Here is a tiny trained network, its code and every weight. The questions are about switching its units off for an input and a class, where a switched-off unit gives its printed mean instead of its output.

import numpy as np


def w(rows, s, z=0):
    codes = np.array(rows[::2]) - 128.0
    scale = np.full(codes.shape[1], s)
    scale[-1] = z or s
    return codes * scale


def norm(h):
    return h / np.sqrt((h * h).mean(-1, keepdims=True) + 1e-5)


def f(y):
    return np.maximum(y, 0)


def log_softmax(a):
    a = a - a.max(-1, keepdims=True)
    return a - np.log(np.exp(a).sum(-1, keepdims=True))


def net(x, mask):
    res = np.array(x, float).reshape(1, 8) / 4 @ E
    u = 0
    for l in range(3):
        y = f(norm(res) @ A[l][:, :-1].T + A[l][:, -1])
        res = res + np.where(mask[u : u + 4], y, B[l][:, -1]) @ B[l][:, :-1]
        u += 4
    return log_softmax(norm(res)[-1] @ U[:, :-1].T + U[:, -1])


A, B = {}, {}
E = w([
[87,98,158,78,188,140,161],'x0',
[221,210,210,172,135,103,143],'x1',
[135,201,141,75,163,44,150],'x2',
[135,26,97,79,102,39,132],'x3',
[124,131,93,137,247,63,98],'x4',
[171,101,136,142,145,174,255],'x5',
[122,52,183,75,7,172,177],'x6',
[28,157,206,210,174,132,91],'x7',
],0.0067)
A[0] = w([
[64,158,99,109,96,64,174,253],'L0N0',
[155,110,91,169,165,54,152,110],'L0N1',
[255,179,57,95,70,119,168,164],'L0N2',
[86,72,92,189,159,185,100,10],'L0N3',
],0.0088,0.0027)
B[0] = w([
[199,118,248,125,180,173,86,202],'L0N0',
[37,148,144,80,104,123,153,185],'L0N1',
[102,122,82,125,89,101,117,254],'L0N2',
[182,65,32,106,135,161,165,177],'L0N3',
],0.011,0.006)
A[1] = w([
[185,151,80,79,79,107,233,104],'L1N0',
[86,127,166,65,205,194,172,5],'L1N1',
[214,161,102,55,64,72,203,54],'L1N2',
[1,231,53,213,146,117,132,62],'L1N3',
],0.0061,0.0019)
B[1] = w([
[116,88,48,51,63,135,147,250],'L1N0',
[96,113,182,169,167,233,138,208],'L1N1',
[167,44,95,65,124,163,169,253],'L1N2',
[246,222,99,118,152,145,155,238],'L1N3',
],0.011,0.0032)
A[2] = w([
[95,184,129,170,231,235,211,209],'L2N0',
[111,129,8,118,209,157,70,2],'L2N1',
[96,58,75,116,255,147,161,83],'L2N2',
[111,245,81,198,170,202,81,41],'L2N3',
],0.0052,0.0018)
B[2] = w([
[73,57,127,176,58,78,192,254],'L2N0',
[109,110,152,143,203,69,123,183],'L2N1',
[40,47,22,106,217,98,112,198],'L2N2',
[254,176,43,149,155,134,217,207],'L2N3',
],0.0091,0.0049)
U = w([
[93,120,219,177,68,244,150,59],'0',
[188,159,226,84,111,78,22,4],'1',
[244,225,90,194,180,88,130,180],'2',
[84,85,119,129,228,104,113,165],'3',
[162,41,43,62,38,162,162,213],'4',
],0.011,0.0019)

Each question gives the input, the list of numbers given to net, and the class t.
The units are the neurons (one row each of A and B). Each row of codes is followed by its name. A weight is (code - 128) times the scale printed after its matrix; where a second scale follows, it is the last column's (A, B and U).
mask holds one flag per neuron, layer by layer. A switched-off neuron (its flag False) gives its mean, the last column of its row in B, instead of its output. The means were averaged over made-up inputs and are rounded, as every weight is.
A unit's drop is (log p(t) with every unit on - log p(t) with that unit switched off) / (log p(t) with every unit on - log p(t) with every unit switched off).
The circuit of an input: a set's keep is (log p(t) with only the set's units on - log p(t) with every unit switched off) / (log p(t) with every unit on - log p(t) with every unit switched off). Starting from all 12 units, units are removed one at a time, each time the one whose removal leaves the highest keep (on an exact tie, the one counted first), for as long as the keep stays at least 0.8.
units of the circuit, in order: the units of the circuit, biggest drop first
top k neurons: the k neurons with the biggest drops, biggest first
k most important neurons of layer l: the k neurons of layer l with the biggest drops, biggest first
input [-7,-2,7,6,0,-8,3,-3], class 1: units of the circuit, in order	(L0N0 L1N0)
input [2,3,6,-8,-8,-8,8,0], class 1: units of the circuit, in order	(L2N0 L1N1 L0N3)
input [5,-3,6,5,-3,3,1,2], class 0: top 2 neurons	(L0N0 L1N1)
input [0,-5,-5,-6,-3,-2,-5,8], class 2: units of the circuit, in order	(L1N3)
input [2,1,1,7,-2,6,-2,8], class 0: units of the circuit, in order	(L1N1 L0N0 L0N2)
input [-1,-1,-4,4,3,-5,-7,0], class 2: top 2 neurons	(L1N3 L1N2)
input [5,3,7,7,-2,-5,-6,-6], class 1: units of the circuit, in order	(L0N0 L2N3)
input [1,-2,0,1,-3,-1,0,3], class 0: top 2 neurons	(L0N0 L0N2)
input [5,-2,6,-6,7,-4,3,-8], class 3: top 2 neurons	(L0N0 L0N3)
input [6,-4,-5,-6,-5,-5,-5,-7], class 3: top 2 neurons	(L2N1 L1N3)
input [5,-2,4,4,4,-7,2,1], class 1: 2 most important neurons of layer 1	(L1N2 L1N0)
input [1,5,2,4,3,1,2,2], class 1: top 2 neurons	(L0N3 L2N2)
input [4,-2,1,-6,-2,3,-6,6], class 2: top 3 neurons	(L1N3 L2N3 L0N0)
input [-2,-3,3,-3,4,5,1,6], class 0: units of the circuit, in order	(L1N1)
input [0,8,-4,6,7,-4,0,6], class 2: top 3 neurons	(L0N0 L1N3 L1N2)
input [-6,-4,5,0,-7,-7,-5,7], class 2: top 2 neurons	(L2N3 L1N3)
input [-5,5,5,2,7,-7,1,1], class 1: top 2 neurons	(L0N0 L2N3)
input [2,4,-1,7,7,-4,5,1], class 1: 2 most important neurons of layer 0	(L0N3 L0N0)
input [3,-7,-4,6,-2,-3,-5,0], class 3: 2 most important neurons of layer 1	(L1N0 L1N2)
input [-3,3,-3,-1,-4,-7,1,7], class 2: most important neuron of layer 2	(L2N3)
